Below are the code and all the weights of a small trained network. Each question names an input and a class and asks about switching units off, where a switched-off unit gives its printed mean instead of its output.

import numpy as np


def w(rows, s, z=0):
    codes = np.array(rows[::2]) - 128.0
    scale = np.full(codes.shape[1], s)
    scale[-1] = z or s
    return codes * scale


def f(y):
    return y / 2 * (1 + np.tanh(0.7978845608 * (y + 0.044715 * y**3)))


def log_softmax(a):
    a = a - a.max(-1, keepdims=True)
    return a - np.log(np.exp(a).sum(-1, keepdims=True))


def net(x, mask):
    res = np.array(x, float).reshape(1, 6) / 4 @ E
    y = f(res @ A[0][:, :-1].T + A[0][:, -1])
    res = res + np.where(mask, y, B[0][:, -1]) @ B[0][:, :-1]
    return log_softmax(res[-1] @ U[:, :-1].T + U[:, -1])


A, B = {}, {}
E = w([
[200,32,60,46,71,113,234],'x0',
[121,103,122,148,122,151,119],'x1',
[118,95,171,137,107,130,122],'x2',
[71,94,137,2,202,165,77],'x3',
[144,131,146,119,106,141,106],'x4',
[144,143,143,113,145,112,135],'x5',
],0.0082)
A[0] = w([
[74,75,122,17,191,139,29,81],'neuron 1',
[167,57,123,72,87,109,164,113],'neuron 2',
[31,90,145,27,180,141,88,107],'neuron 3',
[101,187,117,118,102,130,52,3],'neuron 4',
[187,60,61,40,61,132,216,93],'neuron 5',
[62,247,135,133,149,199,105,70],'neuron 6',
[80,134,136,17,202,144,102,97],'neuron 7',
[207,185,133,248,73,58,202,196],'neuron 8',
[3,204,195,151,171,125,32,65],'neuron 9',
],0.0065,0.0029)
B[0] = w([
[203,71,85,178,104,52,2,215],'neuron 1',
[76,127,160,85,249,194,150,180],'neuron 2',
[192,86,68,162,13,110,33,209],'neuron 3',
[125,131,138,107,179,182,204,142],'neuron 4',
[46,157,193,72,241,175,194,227],'neuron 5',
[69,187,143,108,117,177,182,193],'neuron 6',
[179,87,54,211,59,124,38,201],'neuron 7',
[174,70,28,133,52,87,34,254],'neuron 8',
[33,205,147,55,197,218,176,248],'neuron 9',
],0.007,0.0079)
U = w([
[201,69,58,232,41,39,2,249],'0',
[32,192,213,90,208,171,163,7],'1',
],0.0054,0.0017)

Each question gives the input, the list of numbers given to net, and the class t.
The units are the neurons (one row each of A and B). Each row of codes is followed by its name. A weight is (code - 128) times the scale printed after its matrix; where a second scale follows, it is the last column's (A, B and U).
mask holds one flag per neuron, in row order. A switched-off neuron (its flag False) gives its mean, the last column of its row in B, instead of its output. The means were averaged over made-up inputs and are rounded, as every weight is.
A unit's drop is (log p(t) with every unit on - log p(t) with that unit switched off) / (log p(t) with every unit on - log p(t) with every unit switched off).
The circuit of an input: a set's keep is (log p(t) with only the set's units on - log p(t) with every unit switched off) / (log p(t) with every unit on - log p(t) with every unit switched off). Starting from all 9 units, units are removed one at a time, each time the one whose removal leaves the highest keep (on an exact tie, the one counted first), for as long as the keep stays at least 0.8.
circuit, biggest first: the units of the circuit, biggest drop first
k most important neurons: the k neurons with the biggest drops, biggest first
drop when u is switched off: that unit's drop, to one decimal
input [-6,6,-6,6,-6,8], class 0: circuit, biggest first -> neuron 1
input [-5,-1,4,7,5,5], class 0: 2 most important neurons -> neuron 1; neuron 3
input [-2,-1,-7,-1,5,-3], class 1: 4 most important neurons -> neuron 1; neuron 3; neuron 7; neuron 8
input [3,6,-8,-2,5,-8], class 1: 2 most important neurons -> neuron 1; neuron 3
input [4,5,4,2,-2,-6], class 1: 2 most important neurons -> neuron 8; neuron 5
input [8,6,0,-5,-1,1], class 1: 2 most important neurons -> neuron 5; neuron 2
input [8,8,-3,-7,2,-2], class 1: 2 most important neurons -> neuron 5; neuron 2
input [6,-2,2,-5,-2,6], class 1: 2 most important neurons -> neuron 5; neuron 2
input [-6,7,6,8,3,2], class 0: 3 most important neurons -> neuron 1; neuron 3; neuron 7
input [-5,5,4,8,0,-4], class 0: drop when neuron 1 is switched off -> 0.2
input [-8,0,-5,-5,-1,-3], class 1: drop when neuron 9 is switched off -> 0.2
input [-5,3,-1,8,8,8], class 0: drop when neuron 3 is switched off -> 0.1
input [6,3,-1,-2,8,-1], class 1: drop when neuron 6 is switched off -> 0.0
input [-6,-2,7,-3,-2,-7], class 1: most important neuron -> neuron 9
